Below is a small trained network, with its code and all its weights. Each question gives an input and a class and asks what happens when units are switched off, that is, made to give their printed mean instead of their output.

import numpy as np


def w(rows, s, z=0):
    codes = np.array(rows[::2]) - 128.0
    scale = np.full(codes.shape[1], s)
    scale[-1] = z or s
    return codes * scale


def f(y):
    return np.maximum(y, 0)


def log_softmax(a):
    a = a - a.max(-1, keepdims=True)
    return a - np.log(np.exp(a).sum(-1, keepdims=True))


def net(x, mask):
    res = np.array(x, float).reshape(1, 7) / 4 @ E
    y = f(res @ A[0][:, :-1].T + A[0][:, -1])
    res = res + np.where(mask, y, B[0][:, -1]) @ B[0][:, :-1]
    return log_softmax(res[-1] @ U[:, :-1].T + U[:, -1])


A, B = {}, {}
E = w([
[107,163,16,149,178,49],'x0',
[90,232,144,146,76,94],'x1',
[205,158,227,73,163,73],'x2',
[86,219,72,157,188,181],'x3',
[255,208,144,208,50,213],'x4',
[174,140,172,250,229,54],'x5',
[121,152,153,150,39,56],'x6',
],0.0066)
A[0] = w([
[124,114,109,95,68,89,253],'neuron 1',
[77,105,121,109,227,102,147],'neuron 2',
[90,129,116,114,197,91,48],'neuron 3',
[82,135,86,63,29,201,183],'neuron 4',
[176,56,155,110,155,135,69],'neuron 5',
[164,130,165,176,55,31,128],'neuron 6',
[139,172,69,182,167,146,77],'neuron 7',
[90,151,81,254,142,165,163],'neuron 8',
[191,181,214,147,104,127,79],'neuron 9',
[176,38,155,106,156,149,69],'neuron 10',
[195,185,214,160,128,154,111],'neuron 11',
[70,131,120,117,206,78,102],'neuron 12',
[152,53,160,121,183,130,161],'neuron 13',
[180,175,197,140,106,152,116],'neuron 14',
[184,50,160,117,152,134,85],'neuron 15',
[75,96,126,95,199,99,114],'neuron 16',
[187,204,95,173,169,131,228],'neuron 17',
[177,184,195,160,123,149,102],'neuron 18',
[118,166,74,209,155,154,108],'neuron 19',
[173,184,77,166,198,120,135],'neuron 20',
[90,91,131,89,174,80,196],'neuron 21',
],0.0092,0.0015)
B[0] = w([
[61,92,127,99,91,102,203],'neuron 1',
[88,168,154,118,220,150,227],'neuron 2',
[79,167,139,124,221,108,194],'neuron 3',
[76,140,46,47,33,191,255],'neuron 4',
[159,46,188,145,128,193,189],'neuron 5',
[93,99,206,160,58,2,244],'neuron 6',
[164,92,37,177,167,89,204],'neuron 7',
[130,147,49,220,121,152,231],'neuron 8',
[207,210,223,119,93,102,247],'neuron 9',
[170,38,176,123,134,196,199],'neuron 10',
[226,204,180,141,103,142,254],'neuron 11',
[62,192,142,130,224,98,217],'neuron 12',
[150,79,188,143,162,188,204],'neuron 13',
[196,215,188,105,100,131,229],'neuron 14',
[162,50,195,148,124,180,196],'neuron 15',
[70,166,182,114,197,152,222],'neuron 16',
[246,113,74,123,144,70,242],'neuron 17',
[217,218,171,133,105,125,233],'neuron 18',
[160,109,28,214,147,122,212],'neuron 19',
[221,92,64,121,208,30,222],'neuron 20',
[42,136,191,117,180,134,227],'neuron 21',
],0.0074,0.0072)
U = w([
[174,111,62,176,168,90,56],'0',
[192,208,177,128,98,119,81],'1',
[66,172,152,117,210,123,237],'2',
[87,138,83,208,81,182,2],'3',
[96,121,88,10,62,160,222],'4',
[84,90,169,158,73,30,67],'5',
[149,20,176,132,140,187,211],'6',
],0.011,0.00081)

Each question gives the input, the list of numbers given to net, and the class t.
The units are the neurons (one row each of A and B). Each row of codes is followed by its name. A weight is (code - 128) times the scale printed after its matrix; where a second scale follows, it is the last column's (A, B and U).
mask holds one flag per neuron, in row order. A switched-off neuron (its flag False) gives its mean, the last column of its row in B, instead of its output. The means were averaged over made-up inputs and are rounded, as every weight is.
A unit's drop is (log p(t) with every unit on - log p(t) with that unit switched off) / (log p(t) with every unit on - log p(t) with every unit switched off).
k most important neurons: the k neurons with the biggest drops, biggest first
drop of u: that unit's drop, to one decimal
input [4,8,-2,5,7,5,6], class 0: 4 most important neurons => neuron 19; neuron 7; neuron 20; neuron 8
input [4,8,-8,-4,5,-8,2], class 4: most important neuron => neuron 4
input [5,0,8,0,1,5,-8], class 0: 3 most important neurons => neuron 20; neuron 17; neuron 7
input [-2,-4,-5,-1,-4,8,-4], class 2: 2 most important neurons => neuron 12; neuron 2
input [5,-2,5,8,-2,7,-1], class 0: 4 most important neurons => neuron 20; neuron 17; neuron 7; neuron 19
input [1,-8,1,-3,8,2,-4], class 6: 2 most important neurons => neuron 10; neuron 15
input [-3,4,4,3,-6,5,8], class 2: 2 most important neurons => neuron 12; neuron 3
input [-2,-2,6,-7,-1,-3,8], class 5: 2 most important neurons => neuron 6; neuron 1
input [-3,7,-4,3,4,-5,7], class 4: drop of neuron 4 => 0.9
input [-2,4,3,5,-4,-5,-1], class 4: drop of neuron 4 => 0.4
input [7,5,4,1,7,-8,-8], class 0: drop of neuron 9 => 0.1
